(in the rows, 128 means zero)
Facts:
[pekor, lokla] Ψ nobral
[pekor, vaba] Ψ mifazus
[feste, drisem] Ψ duven
[feste, trume, drolek] Ψ zonus
[stibretes, vaba] Ψ gragur
[brutran] Ψ tifor
[brutran, maklusek] Ψ flakem
[brutran, fakli] Ψ klofetem
[pibiklom] Ψ skepu
[pibiklom, klomas] Ψ trasazu
[klifum] Ψ vulum
[klifum, vopu, pufom] Ψ vidra
[klifum, klalor, gobra, gruvek, bidro] Ψ pugris
[zaplobe, druder] Ψ greklo
[zaplobe, druder, fakli] Ψ baklon
[kliplak, klomas] Ψ vubon
[kliplak] Ψ nitil
[kliplak, drolek] Ψ stebo
[maklusek, grasku] Ψ butur
[maklusek] Ψ nuklur
[plebun, troska] Ψ dridre
[plebun, brodim] Ψ vume
[plebun] Ψ duvebral
[lozim, plufom, vopu, brodim] Ψ flobak
[lozim] Ψ drokon
[lozim, truku] Ψ fiskipa
[zabaklok] Ψ kaze
[zabaklok, duskin, zaplur] Ψ grunonin
[zabaklok, bezeflo] Ψ zople
[naras] Ψ brufur
[naras, kadin, zaplur, neflu] Ψ fubrum
[dutruflam, minar, sastun, distek] Ψ gute
[klalor, brodim, trogrupi] Ψ kides
[klalor, biflek, zaplur] Ψ drefe
[troska, gruvek] Ψ drarak
[troska, losur, truku, grasku] Ψ pligrar
[troska, plufom] Ψ soplur
[gobra] Ψ tozon
[gobra, zaplur, pufom] Ψ gipal
[stenuror, brodim] Ψ bemok
[minar, stetir] Ψ tuklik
[vaba] Ψ putru
[vaba, nebril] Ψ klalus
[vaba, zenok, gruzadrol, doben] Ψ rulo
[zenok] Ψ ploken
[zenok, fakli] Ψ brasun
[plufom, sastun] Ψ debe
[plufom] Ψ faril
[plufom] Ψ zugrun
[klogo, duskin] Ψ plolus
[klogo] Ψ keklo
[biflek] Ψ stedra
[vopu] Ψ brele
[vopu] Ψ zugi
[gruvek] Ψ bazige
[klomas, losur] Ψ mebrobu
[drolek] Ψ kepa
[drolek, losur] Ψ kebok
[nebril] Ψ veladre
[nebril, stetir] Ψ tepluk
[stetir, doben, zaplur] Ψ brobidun
[gruzadrol, brodim] Ψ subus
[fifleskes] Ψ lozor
[fifleskes, doben] Ψ kudrun
[garas, lokla] Ψ momu
[garas] Ψ kapon
[klaskuga, brodim] Ψ drusta
[fakli] Ψ briflo
[fakli] Ψ tuparo
[duskin] Ψ fipum
[doben, vagan] Ψ rugron
[doben] Ψ kubre
[losur, gruflo] Ψ klutra
[gruflo] Ψ tidem
[trogrupi] Ψ lonus
[trogrupi] Ψ deflak
[grasku] Ψ flaskos
[vagan] Ψ skezagem
[zugrun, stibretes, flakem, brobidun, stedra, pibiklom, tifor, tuklik, kliplak, zabaklok, grunonin, flobak, duvebral, gipal, naras, flaskos, troska, fiskipa, debe, minar, vaba, drarak, nitil, brasun, plufom, duven, greklo, kebok, briflo, lozor, klomas, vidra, trasazu, skezagem, nebril, stetir, drisem, kapon, rume, fifleskes, ploken, garas, rugron, gruflo, brodim, butur, bidro, lokla, momu, vagan, distek] η 922
[fipum, kaze, faril, braske, plebun, lonus, vubon, subus, mebrobu, nuklur, soplur, drolek, bazige, gruzadrol, klalus, drefe, klutra, grasku, zugi, fubrum, pugris] η 352
[pekor, brutran, kudrun, drusta, lozim, klofetem, vume, rulo, zenok, fudupom, druder, putru, zople, biflek, vulum, pligrar, dridre, deflak, sastun, gute, kepa, bemok, klaskuga, duskin, doben, mifazus, zaplur, neflu, drokon, skepu] η 915
[feste, keklo, klifum, votrer, maklusek, gragur, tidem, stebo, veladre, truku] η 229
[trume, dutruflam, klalor, gobra, kides, bezeflo, zonus, klogo, brufur, tepluk, baklon, fakli, trogrupi, nobral] η 963
[plolus, zaplobe, stenuror, kubre, kadin, tozon, vopu, gruvek, brele, tuparo, losur, pufom] η 784
Σ d <- zugrun, pekor, stibretes, brutran, brobidun, tifor, maklusek, duvebral, naras, klalor, troska, stenuror, mebrobu, vume, rulo, nuklur, plufom, duven, trasazu, klalus, bemok, garas, doben, truku, gruflo, brodim, grasku, bidro, skepu, vagan
Σ c <- fipum, kliplak, gobra, vubon, vaba, kubre, drarak, klogo, biflek, brufur, gruvek, tepluk, pligrar, baklon, drolek, tidem, skezagem, nebril, stetir, deflak, sastun, veladre, fakli, duskin, trogrupi, klutra, neflu, lokla, fubrum
Σ b <- feste, keklo, trume, plolus, kaze, faril, braske, klifum, zabaklok, flobak, dutruflam, flaskos, klofetem, kides, bezeflo, zonus, soplur, fudupom, putru, zople, vopu, lozor, klomas, vidra, bazige, stebo, drisem, brele, kepa, klaskuga, tuparo, mifazus, nobral, zaplur, momu
Σ a <- flakem, stedra, pibiklom, votrer, kudrun, tuklik, zaplobe, drusta, plebun, lozim, grunonin, lonus, gipal, gragur, subus, fiskipa, debe, minar, nitil, brasun, kadin, zenok, greklo, druder, tozon, kebok, briflo, vulum, dridre, gruzadrol, gute, kapon, rume, fifleskes, ploken, rugron, losur, drefe, butur, zugi, drokon, pufom, pugris, distek

Known rows:
nitil: [134 116 106 110 118 125  92 127 169 138  97 144 123 146  70 124 160 123
 155 149 101 126  99  86 126 156  84 122 119 100 138 127 108 107  93 151
  84 129 124 147 124 138]
duven: [131 115  92 110 121 122  99 122 175 125 100 141 128 147  70 127 145 124
 150 151 118 120  97  93 123 158  97 121 117 102 132 130 117 109  93 156
  78 126 120 148 122 139]
trasazu: [137 114 111 109 123 119  73 128 169 134  99 139 127 157  78 125 145 124
 154 156 119 123  97 104 120 157  83 118 114 110 134 127 115 102  94 154
  81 130 119 153 130 138]
klaskuga: [106 133 129 124 140 128 153 165  79 118 138 116 127  85 200 129  97 126
 128 129 133 151 121 119 127 117 145 120 140 136 142 133 129 136 141 130
 141 146 133 145 132 126]
brodim: [110 135 152 123  98 110 167 141 155 166 166 153 140 122 205 123 149 119
 137 169 119 139  83 109 139  84 131 130 166 119 153 118 116 178 130  69
 167 108 142 138 127 127]
flobak: [143 116 120 105 130  94  97 141 158 108 130 125 143 143 153 121  85 122
 153 162 160 118 103  99 123 123 101 101 127 140 127 138 159 137 133 106
  93 134 113 122 156 128]
lozim: [115 136 149 126 148 111 111 159  88 137 134 114 110  94 181 127  97 127
 130 133 133 161 147 110 132  99 124 122 147 156 142 129 107 131 159 118
 150 132 133 150 136 128]
kides: [118 110 132 125  99 159 179 141 118 109 116 115 150 120 108 106  84 127
 116 135 148 106  63  90 123  80 144 118 122 127  94 139 184 129 142 136
 109 136 134 110 141 130]
drefe: [144 115  93 125 113 160 175 142 109  99 147 105 152 163 113 132  83 115
 109  95 158 139 145 159 113 106 136 146 118 139 113 137 184 116 115 130
 125 148 129 108 123 136]
stedra: [138 128  98 116 132 106 183 129 151 132 131 136 137 152 102 120 128 131
 128 149 130 123 105 150 123 127 149 138 131  80 113 119 147 126 102 104
 114 139 122 115 113 132]
brutran: [111 123 163 147 157 102 114 127  87 147 139 141 101  71 199 135 153 147
 106 105 100 120 160 192 133 195 115 135 125 146 121 128  91 142 148 165
 171 133 122 155 134 113]
kaze: [156 127 110 130 128 158 142 122 118 114 142 113 131 166  89 139  98 125
 111  90 146 143 177 189 114 134 134 162 119 133 104 128 158 105 116 129
 129 138 130 102 111 141]
zabaklok: [141 148 110 127 144 102 180 106 168 174 139 144 104 156  86 134 155 136
 118 137  99 141 137 171 130  94 163 166 147  73 114 107 107 128 112  63
 151 117 143 117  93 136]
rugron: [123 139 110 138 124 113 130 116 153 122 124 130 149 130 141 128 151 128
 125 146 141  90 114 138 131 154 168 115 126  89 130 131 131 141  83 128
 122 139 120 136 111 118]
rulo: [112 138  94 134 143 130 145 138  91  79 117 108 137  82 183 136 108 139
 123 103 156 109 142 133 132 198 179 102 116 123 133 145 146 124 119 175
 115 167 114 150 118 114]
gipal: [143 126  98 113 144 105 176 128 152 118 128 119 136 161 104 121 107 129
 130 141 148 117  97 140 118 102 144 131 123  85 109 123 163 113 101  99
 104 142 122 105 120 132]
klalus: [136 131  95 138 105 160 106 119 120  85 144 128 154 143 161 151 105 120
 128  97 172 131 178 137 134 165 147 130 125 169 144 145 150 148 124 148
 130 132 125 123 118 127]

Rows:
No name comes twice in this set of rows, the named rows included.
[136 142  73 123 192 115 156 139  96 102 106 107 102 117  77 125  85 146
 116  99 137 140 167 188 119 150 167 142 113  98 103 127 139  83 121 151
 104 162 119 122 102 136] | zople
[137 118 132 129 107 152 108 128 115 125 146 128 136 144 136 146 121 119
 124  99 135 138 160 140 128 143 113 149 127 166 131 139 137 130 133 145
 137 122 133 127 126 135] | braske
[147 140 109 138 202  94  26 134  96  84 104  90 117 117 111 122  73 135
 127 120 178 117 192 108 127 165 145 102 115 160 135 142 127  99 135 138
  97 156 105 139 131 127] | gute
[130 108 138 116  91 167 164 151 103 110 148 119 159 144 161 136  99 116
 123 109 151 146 128 130 120 115 112 134 129 154 127 139 175 137 127 135
 131 136 132 111 140 134] | lonus
[119 150  93 134 163 123 178 140  86 134 132 103 103 108 109 135 113 136
 107 114 123 150 152 163 125 122 185 149 132  98 116 118 122 104 121 122
 147 158 139 124  96 132] | neflu
[135 148 125 142 181  96  55 138  93 129 131 108 105 102 136 132 102 132
 131 138 148 141 188 114 140 105 147 121 144 162 146 127  93 119 159 105
 150 137 127 150 130 125] | sastun
[144 119  93 108 130 104 158 132 151 117 126 123 137 159 132 114  97 123
 135 151 147 127 104 123 118 105 122 120 128 102 113 128 164 122 118 100
  98 142 120 110 132 131] | vidra
[130 115 120 127  88 163 150 149 106  95 155 109 167 126 206 136 100 113
 119 109 169 133 133 110 121 135 129 120 124 174 138 146 172 150 127 142
 131 130 125 126 139 125] | subus
[119 115 153 137 159 104 118 119 100 115 116 119 115  76 187 123 137 149
 106  98 125  97 166 201 126 239 114 116  98 147 105 140 132 118 130 198
 122 150 102 154 142 111] | klofetem
[127 131 125 114 115 111 179 142 150 153 144 138 126 146 143 122 129 121
 131 150 114 142  80 130 125  80 131 140 145  92 125 119 135 144 119  76
 134 126 135 122 126 134] | bidro
[118 102 157 145 121 136 117  93 126 117 108 137 133 101 128 109 147 149
  92 112 125  64 112 164 133 188 118 124  97 141  82 139 148 137 138 192
 124 119 119 124 150 109] | baklon
[114 157 114 140 160 127 199 144  78 149 148 109 107 107 124 131 114 139
 106 116 108 158 145 178 128  82 190 156 152  94 124 115 110 121 121 100
 165 152 144 132  93 126] | zaplur
[129 131 121 118 130 106 123 115 165 143 123 154 124 142 125 135 147 133
 135 145 132 117 118 138 132 133 122 134 129 105 131 122 123 132 120 116
 121 120 128 133 121 132] | rume

Now the same elements, written a new way:
Known rows:
drefe: [141 105 126 122 115 118 126 116 149 128 121 136 121 130 121 131 113 118
 122 118 118 119 126 135 125 119 126 131 121 129 125 117 134 144 116 135
 132 117 142 140 123 124 140 119 123]
klalor: [190 100 148 124 121 119 186 124 140 115 120 146 116 128 123 124 152 145
 117 149 141 136 131 113 148 123 127 115 121 176 122 116 152 150 124 117
 130 147 131 117 123 116 171 118 119]
klomas: [122 120 123 136 135 139 128 115 118 118 138 134 138 130 141 123 151 150
 121 137 121 138 138 121 119 133 125 115 121 133 129 142 123 132 118 115
 117 124 113 118 125 129 118 122 128]
bazige: [132 110 135 127 116 117 118 125 150 134 123 135 121 127 123 132 112 117
 122 117 118 117 130 134 121 118 127 134 132 121 125 119 130 145 121 127
 121 111 135 133 126 132 141 125 126]
kaze: [123 117 126 122 117 119 118 126 140 140 122 134 123 127 122 133 114 116
 123 115 121 115 128 137 119 119 130 131 131 120 125 117 123 141 119 131
 122 111 138 140 130 131 133 126 132]
duskin: [129 120 122 121 138 139 132 137 120 119 125 132 129 126 128 133 146 130
 127 131 124 144 124 124 118 133 128 117 120 127 126 120 114 126 118 118
 122 151 127 147 124 117 114 120 120]
vulum: [134 115 135 134 118 118 122 144 146 120 121 121 118 127 125 119 113 114
 126 119 117 115 123 122 120 118 127 150 128 123 126 119 126 120 130 140
 126 131 124 133 124 133 124 126 123]
vume: [122 150 128 131 120 119 120 144 131 122 128 129 119 128 137 116 115 113
 129 116 117 115 122 129 125 120 128 145 123 121 124 119 116 119 125 136
 118 131 119 138 125 132 123 130 122]
tuparo: [129 139 125 122 120 115 119 135 131 143 124 112 121 128 124 114 113 120
 126 121 119 115 123 144 121 129 128 137 128 119 123 127 146 115 118 139
 124 120 142 118 133 120 122 128 132]
fakli: [122 114 137 120 173 118 119 158 120 123 143 126 125 126 122 160 113 143
 121 189 175 154 130 131 119 140 134 133 122 120 147 129 146 114 118 118
 112 148 172 117 125 117 115 116 124]
trogrupi: [139 108 129 121 145 124 135 127 122 118 124 144 122 126 127 128 147 131
 119 127 147 137 124 123 136 123 128 116 122 136 124 119 121 134 126 117
 117 137 134 119 126 119 141 120 120]
rume: [120 119 124 135 117 124 120 122 127 135 125 113 125 129 125 118 113 119
 125 118 125 115 124 126 128 124 125 135 131 118 124 126 134 117 137 135
 132 120 119 120 128 131 126 129 137]
flaskos: [121 129 129 146 119 122 123 117 121 139 133 121 128 130 133 113 113 125
 122 119 119 115 125 125 125 118 126 134 129 123 126 128 137 116 130 130
 118 110 113 118 137 144 129 136 144]
plufom: [120 139 128 132 121 145 122 112 118 116 138 139 139 128 141 123 144 149
 122 133 118 129 134 122 134 124 125 116 120 142 126 146 123 132 122 115
 115 126 113 117 128 118 133 136 123]
debe: [122 142 130 122 117 125 121 114 130 121 125 113 123 126 124 127 111 123
 134 121 123 114 126 117 124 120 125 136 121 119 124 140 123 120 148 124
 127 110 117 117 133 125 127 150 133]
kliplak: [121 113 123 128 134 134 127 116 118 119 129 120 133 130 131 131 153 143
 122 136 128 136 139 118 119 141 126 116 129 125 127 138 117 135 126 116
 134 122 112 118 123 127 113 119 127]
vaba: [121 146 120 120 121 170 119 143 118 117 142 126 163 130 131 137 167 114
 123 115 168 182 119 155 162 151 126 115 122 118 124 120 114 134 129 117
 142 178 112 120 123 114 142 116 123]

Rows:
No name comes twice in this set of rows, the named rows included.
[121 110 140 139 120 119 119 154 132 148 142 111 122 128 120 151 107 141
 121 193 151 128 132 132 117 140 127 179 139 119 150 148 170 113 123 132
 113 131 155 116 128 119 112 116 145] | greklo
[123 133 131 125 151 128 120 147 120 118 135 131 121 128 128 137 130 139
 121 147 123 138 123 125 119 132 129 127 122 122 128 128 119 126 118 117
 115 145 127 136 123 120 114 120 122] | brutran
[121 113 152 125 183 119 117 188 120 121 150 112 120 128 120 184 106 165
 119 250 161 158 133 132 117 153 140 183 128 119 164 157 170 113 117 118
 107 161 179 118 123 118 109 113 122] | druder
[122 107 121 120 222 119 136 124 121 122 118 112 117 128 123 156 209 138
 123 119 120 135 156 112 115 178 125 113 204 117 153 147 111 159 147 115
 206 110 132 130 120 156 109 118 137] | feste
[123 142 120 119 123 155 118 145 120 116 137 154 156 128 122 151 151 116
 120 114 157 176 122 164 153 140 127 114 122 120 124 119 111 159 117 114
 123 166 126 150 125 115 151 117 123] | gruzadrol
[121 106 123 122 159 125 130 114 121 120 122 110 121 130 128 143 178 138
 122 129 138 142 151 114 116 160 125 113 163 119 131 137 110 149 140 115
 179 114 113 119 123 136 111 118 136] | drisem
[125 139 124 120 145 138 121 143 122 118 134 138 125 128 139 129 150 132
 121 124 120 141 123 128 125 129 128 116 122 128 125 118 115 133 118 117
 116 151 116 141 123 118 121 121 120] | klaskuga
[125 121 130 122 128 128 121 117 120 119 133 159 134 127 126 138 133 143
 120 116 118 137 139 135 121 120 126 115 122 131 126 128 116 156 117 115
 116 122 125 142 128 119 137 121 126] | plebun
[120 116 120 123 116 136 121 120 128 132 123 113 138 128 125 121 114 114
 134 117 138 128 122 134 137 131 126 131 122 119 124 120 133 115 135 143
 145 134 124 119 125 118 128 124 130] | brobidun
[122 128 125 120 159 133 125 130 119 122 123 154 124 128 123 129 139 150
 122 128 118 133 126 114 146 131 126 118 124 129 138 149 131 127 117 116
 113 124 137 122 128 124 129 119 123] | maklusek
[122 108 128 121 177 119 124 113 119 122 121 121 120 129 128 153 175 142
 120 116 122 135 163 115 113 150 126 113 172 119 138 131 110 176 122 114
 166 109 127 146 123 150 110 121 142] | drolek

The same elements again, as new rows of numbers:
Known rows:
drokon: [143 123 132  99 130 156 157 127  97  58 134 134 124 154 167 144  86 127
 116 131 105 124 101 103 147 118 165 139]
vume: [147 119 150  97 122 161 157 126 105  54 129 135 111 166 174 138  69 131
 126 128 100 118 114 100 156 127 177 152]
tifor: [130 158 153  83 146 160 150 109  83  75 147 149 117 157 162 133  67 156
 138 137 124 128 123 108 100 111 109 107]
kapon: [151 121 158  87 149 156 120 109  95 114 155 130 124 161 172 154  87 111
 136 151 101 108  93 108 115 121 131 104]
gruflo: [112 122 116 133 144 192 140  95  81  84 150 137 121 159 158 156  93 117
 113 134 113 158  80 125 126  92 110 111]
neflu: [124 129 155 136 140 152 124 120  87  63 140 155 163 162 168 148  74 129
 100 143  81 136  74 112 138  75  89 128]
vidra: [154 111 154  90 130 147 135 136 105  50 128 159 117 165 197 162  78 105
 119 154  86 113 122 101 120 121 135 118]
nebril: [109 109 147 133 137 178 103 100  82 125 145 129 150 163 160 135  67 129
  95 167 104 145  83 136 131 110 101 121]
duskin: [120 134 151 141 143 153 121 116  82  73 140 151 171 157 148 152  81 124
 103 141  87 149  66 110 134  74  79 124]
pugris: [165 132 144  93 139 142 150 154 107  54 128 171 120 174 199 158  75 105
 135 153  72 106 112  91 105  95 151 138]
gute: [142 162 144  38 147 143 147 126  73  54 134 126 160 144 186 134  84 135
  84 150 104 113 107 130 164 132 161 134]
bazige: [159 132 128 101 137 159 158 137  97  71 138 157 123 162 179 150  88 114
 131 150  86 126 103  99 114  96 150 137]
zenok: [103 127 159 151 135 176 119 107  92 102 145 130 141 177 141 105  38 159
 116 131 112 152  83 120 151  87 108 144]
stetir: [103 112 143 134 138 172  95 106  71 102 138 140 163 156 164 138  59 132
  73 168 102 162  92 140 135 102  92 120]
maklusek: [112 153 143 139 126 195 166 104  80  96 145 140 140 146 115 135  97 158
 123 131 102 147  96 104 105  85  95 111]
pligrar: [155 153 129  59 148 156 170 118  93  54 143 126 111 149 174 154 103 122
 132 120 105 113 102 104 143 124 171 128]
garas: [135 109 150 137 142 170 113 100  92 147 158 123 138 159 148 151  92 116
 128 157 105 140  80 106 107 105 109 111]

Rows:
No name comes twice in this set of rows, the named rows included.
[142 128 128  78 136 170 159 117  95  60 137 139 112 149 178 155  92 120
 113 140 112 127 122 113 126 130 162 118] | fiskipa
[135 151 126  76 151 171 163  87  75  55 136 136 103 173 207 144  84 105
 143 129  82 115  71 145 131 101 165 107] | zonus
[153 125 159  87 139 142 126 134  95  43 126 167 129 167 208 165  69 110
 118 159  71 107 112 108 119 108 115 106] | gipal
[148 108 153 103 117 159 141 137  97  46 116 155 110 175 201 130  64 115
 135 141  79 109 107 105 134 110 176 130] | kides
[130 154 159 117 133 178 148 108  92  83 136 139 133 164 154 141  86 126
 107 142  81 130  99 121 118 100 129 122] | votrer
[122 132 164  93 145 164 127 107  92  91 135 142 115 179 182 120  42 142
 125 146 103 128 120 125 124 111 125 122] | ploken
[138 114 130  98 130 170 138 117  94  69 135 144 108 159 177 152  78 125
 118 141 107 130 120 110 123 126 148 126] | duvebral
[144 117 154 119 132 154 137 127 102  55 134 146 126 173 180 140  62 129
 122 128  89 119 101  99 148 101 148 140] | deflak
[122 159 177  82 147 156 139 108  92  85 141 143 103 174 182 114  35 163
 145 137 117 117 135 119 113 111 116 119] | brasun
[112 136 120 127 140 186 147  83  63  74 138 134 122 172 179 139  91 116
 125 127  92 148  57 140 129  81 133 110] | trume

